Below are the code and all the weights of a small trained network. Each question names an input and a class and asks about switching units off, where a switched-off unit gives its printed mean instead of its output.

import numpy as np


def w(rows, s, z=0):
    codes = np.array(rows[::2]) - 128.0
    scale = np.full(codes.shape[1], s)
    scale[-1] = z or s
    return codes * scale


def f(y):
    return np.maximum(y, 0)


def log_softmax(a):
    a = a - a.max(-1, keepdims=True)
    return a - np.log(np.exp(a).sum(-1, keepdims=True))


def net(x, mask):
    res = np.array(x, float).reshape(1, 8) / 4 @ E
    y = f(res @ A[0][:, :-1].T + A[0][:, -1])
    res = res + np.where(mask, y, B[0][:, -1]) @ B[0][:, :-1]
    return log_softmax(res[-1] @ U[:, :-1].T + U[:, -1])


A, B = {}, {}
E = w([
[175,95,154,200,114,69,140,150,188,85],'x0',
[183,194,158,181,157,185,221,128,111,64],'x1',
[254,151,32,134,122,138,139,219,195,158],'x2',
[74,55,82,101,133,169,145,62,166,112],'x3',
[71,101,60,114,53,138,143,99,26,116],'x4',
[121,128,27,169,186,158,63,135,175,184],'x5',
[134,135,179,128,223,158,104,97,157,111],'x6',
[148,191,67,42,125,168,127,140,93,113],'x7',
],0.0099)
A[0] = w([
[186,175,69,42,93,135,160,195,100,104,201],'n0',
[1,129,80,73,147,89,122,70,17,100,228],'n1',
[55,58,126,154,109,148,146,68,138,125,7],'n2',
[182,192,61,194,160,109,172,200,135,157,161],'n3',
[163,3,197,144,114,9,93,87,179,128,255],'n4',
[89,141,247,221,128,76,41,196,124,159,169],'n5',
[142,87,33,123,73,153,41,164,41,153,100],'n6',
[93,106,29,74,142,176,41,154,194,239,68],'n7',
[191,187,185,107,235,182,143,105,58,83,112],'n8',
],0.0074,0.0036)
B[0] = w([
[114,125,145,167,90,110,161,218,198,220,201],'n0',
[88,120,43,67,97,122,133,69,126,102,251],'n1',
[128,48,2,173,154,104,111,124,108,148,186],'n2',
[170,68,120,200,155,105,145,93,211,147,210],'n3',
[137,156,13,173,100,86,158,148,101,134,245],'n4',
[101,119,122,137,93,81,165,244,137,204,214],'n5',
[110,181,197,111,122,135,164,162,93,196,196],'n6',
[224,175,214,149,199,229,70,159,137,118,214],'n7',
[164,151,133,97,166,173,222,190,110,124,208],'n8',
],0.0079,0.014)
U = w([
[127,65,82,204,204,114,81,65,186,90,20],'0',
[109,137,47,199,51,2,162,174,146,158,251],'1',
[18,139,135,49,45,98,89,83,20,113,96],'2',
[151,212,198,175,157,188,152,163,108,119,130],'3',
],0.0086,0.0029)

Each question gives the input, the list of numbers given to net, and the class t.
The units are the neurons (one row each of A and B). Each row of codes is followed by its name. A weight is (code - 128) times the scale printed after its matrix; where a second scale follows, it is the last column's (A, B and U).
mask holds one flag per neuron, in row order. A switched-off neuron (its flag False) gives its mean, the last column of its row in B, instead of its output. The means were averaged over made-up inputs and are rounded, as every weight is.
A unit's drop is (log p(t) with every unit on - log p(t) with that unit switched off) / (log p(t) with every unit on - log p(t) with every unit switched off).
The circuit of an input: a set's keep is (log p(t) with only the set's units on - log p(t) with every unit switched off) / (log p(t) with every unit on - log p(t) with every unit switched off). Starting from all 9 units, units are removed one at a time, each time the one whose removal leaves the highest keep (on an exact tie, the one counted first), for as long as the keep stays at least 0.8.
units of the circuit, in order: the units of the circuit, biggest drop first
unit that matters most: the unit with the biggest drop
k most important neurons: the k neurons with the biggest drops, biggest first
drop of u: that unit's drop, to one decimal
input [-8,-1,5,-3,7,5,-3,-8], class 3: units of the circuit, in order	[n7]
input [-5,3,4,6,2,3,-2,-5], class 3: units of the circuit, in order	[n7 n4]
input [3,5,-7,2,-1,5,-1,2], class 0: units of the circuit, in order	[n6 n5]
input [-4,6,1,-2,0,-3,-4,-3], class 3: 4 most important neurons	[n4 n1 n5 n2]
input [-4,-4,3,8,5,2,-5,-2], class 3: 3 most important neurons	[n7 n6 n4]
input [0,-2,6,-1,-7,7,-4,-2], class 0: units of the circuit, in order	[n3 n7]
input [-6,5,-8,-5,2,3,5,-5], class 2: 2 most important neurons	[n1 n7]
input [-5,-1,1,8,6,3,-4,-1], class 2: 2 most important neurons	[n1 n6]
input [7,8,-4,-7,-8,-2,-3,-2], class 1: 2 most important neurons	[n5 n7]
input [0,3,-5,2,-4,-3,-3,7], class 2: 3 most important neurons	[n7 n3 n1]
input [-5,-8,4,5,0,-3,4,-2], class 3: 3 most important neurons	[n7 n3 n6]
input [1,-5,-4,-7,2,-3,-2,5], class 2: 4 most important neurons	[n3 n4 n1 n2]
input [-7,1,-7,-3,-2,-3,5,-4], class 2: 2 most important neurons	[n1 n7]
input [-2,5,5,5,-6,6,-8,-6], class 0: unit that matters most	n3
input [4,2,-2,6,1,1,2,0], class 0: 3 most important neurons	[n5 n0 n6]
input [-4,-8,8,6,-1,-5,-7,8], class 3: drop of n7	0.6
input [5,2,0,-2,-2,1,2,7], class 3: drop of n5	0.4
input [-4,-8,7,-3,2,0,8,-4], class 3: drop of n7	0.4
input [-7,-8,-2,3,-1,8,0,4], class 3: drop of n7	1.7
input [2,7,-6,8,1,1,-7,0], class 2: unit that matters most	n3
